Below is a small trained network, with its code and all its weights. Each question gives an input and a class and asks what happens when units are switched off, that is, made to give their printed mean instead of their output.

import numpy as np


def w(rows, s, z=0):
    codes = np.array(rows[::2]) - 128.0
    scale = np.full(codes.shape[1], s)
    scale[-1] = z or s
    return codes * scale


def norm(h):
    return h / np.sqrt((h * h).mean(-1, keepdims=True) + 1e-5)


def f(y):
    return np.maximum(y, 0)


def log_softmax(a):
    a = a - a.max(-1, keepdims=True)
    return a - np.log(np.exp(a).sum(-1, keepdims=True))


def net(x, mask):
    res = np.array(x, float).reshape(1, 4) / 4 @ E
    u = 0
    for l in range(2):
        y = f(norm(res) @ A[l][:, :-1].T + A[l][:, -1])
        res = res + np.where(mask[u : u + 5], y, B[l][:, -1]) @ B[l][:, :-1]
        u += 5
    return log_softmax(norm(res)[-1] @ U[:, :-1].T + U[:, -1])


A, B = {}, {}
E = w([
[51,196,1,171],'x0',
[156,206,131,155],'x1',
[230,151,56,128],'x2',
[188,67,170,15],'x3',
],0.0076)
A[0] = w([
[170,150,66,70,182],'0.n1',
[8,173,125,112,177],'0.n2',
[154,82,128,174,248],'0.n3',
[98,176,213,149,47],'0.n4',
[131,137,105,134,109],'0.n5',
],0.016,0.0018)
B[0] = w([
[255,155,201,201,215],'0.n1',
[170,69,130,203,255],'0.n2',
[68,222,139,91,174],'0.n3',
[98,182,193,126,204],'0.n4',
[62,44,136,55,156],'0.n5',
],0.0085,0.0078)
A[1] = w([
[163,91,204,67,244],'1.n1',
[150,196,92,118,109],'1.n2',
[120,100,131,4,254],'1.n3',
[126,189,94,132,86],'1.n4',
[173,136,52,75,103],'1.n5',
],0.013,0.002)
B[1] = w([
[103,109,69,59,255],'1.n1',
[96,166,69,46,167],'1.n2',
[68,43,177,180,181],'1.n3',
[82,86,80,75,157],'1.n4',
[249,189,254,145,148],'1.n5',
],0.011,0.0076)
U = w([
[249,155,145,103,182],'0',
[107,146,67,62,110],'1',
[89,229,197,100,86],'2',
[122,80,42,229,162],'3',
[99,49,172,41,176],'4',
[121,150,119,124,1],'5',
[98,155,212,200,131],'6',
[114,213,53,139,130],'7',
],0.019,0.0091)

Each question gives the input, the list of numbers given to net, and the class t.
The units are the neurons (one row each of A and B). Each row of codes is followed by its name. A weight is (code - 128) times the scale printed after its matrix; where a second scale follows, it is the last column's (A, B and U).
mask holds one flag per neuron, layer by layer. A switched-off neuron (its flag False) gives its mean, the last column of its row in B, instead of its output. The means were averaged over made-up inputs and are rounded, as every weight is.
A unit's drop is (log p(t) with every unit on - log p(t) with that unit switched off) / (log p(t) with every unit on - log p(t) with every unit switched off).
The circuit of an input: a set's keep is (log p(t) with only the set's units on - log p(t) with every unit switched off) / (log p(t) with every unit on - log p(t) with every unit switched off). Starting from all 10 units, units are removed one at a time, each time the one whose removal leaves the highest keep (on an exact tie, the one counted first), for as long as the keep stays at least 0.8.
units of the circuit, in order: the units of the circuit, biggest drop first
unit that matters most: the unit with the biggest drop
top k neurons: the k neurons with the biggest drops, biggest first
top k neurons in layer l: the k neurons of layer l with the biggest drops, biggest first
drop of u: that unit's drop, to one decimal
input [4,2,-6,3], class 3: unit that matters most => 0.n2
input [2,0,-4,-1], class 3: top 2 neurons => [0.n2, 0.n1]
input [2,8,-6,4], class 6: top 2 neurons in layer 0 => [0.n2, 0.n4]
input [-5,4,-3,-1], class 2: units of the circuit, in order => [0.n4, 0.n2]
input [-6,6,4,-7], class 2: top 2 neurons => [1.n1, 0.n4]
input [6,6,-1,-4], class 3: top 2 neurons => [0.n2, 0.n3]
input [3,-1,-8,-3], class 3: top 2 neurons in layer 0 => [0.n2, 0.n1]
input [-1,0,-4,0], class 6: top 2 neurons in layer 1 => [1.n2, 1.n4]
input [-4,-3,5,-7], class 1: drop of 0.n1 => 0.1
input [4,3,-1,1], class 3: drop of 1.n2 => 0.0
input [-5,7,0,0], class 2: drop of 0.n1 => 0.1
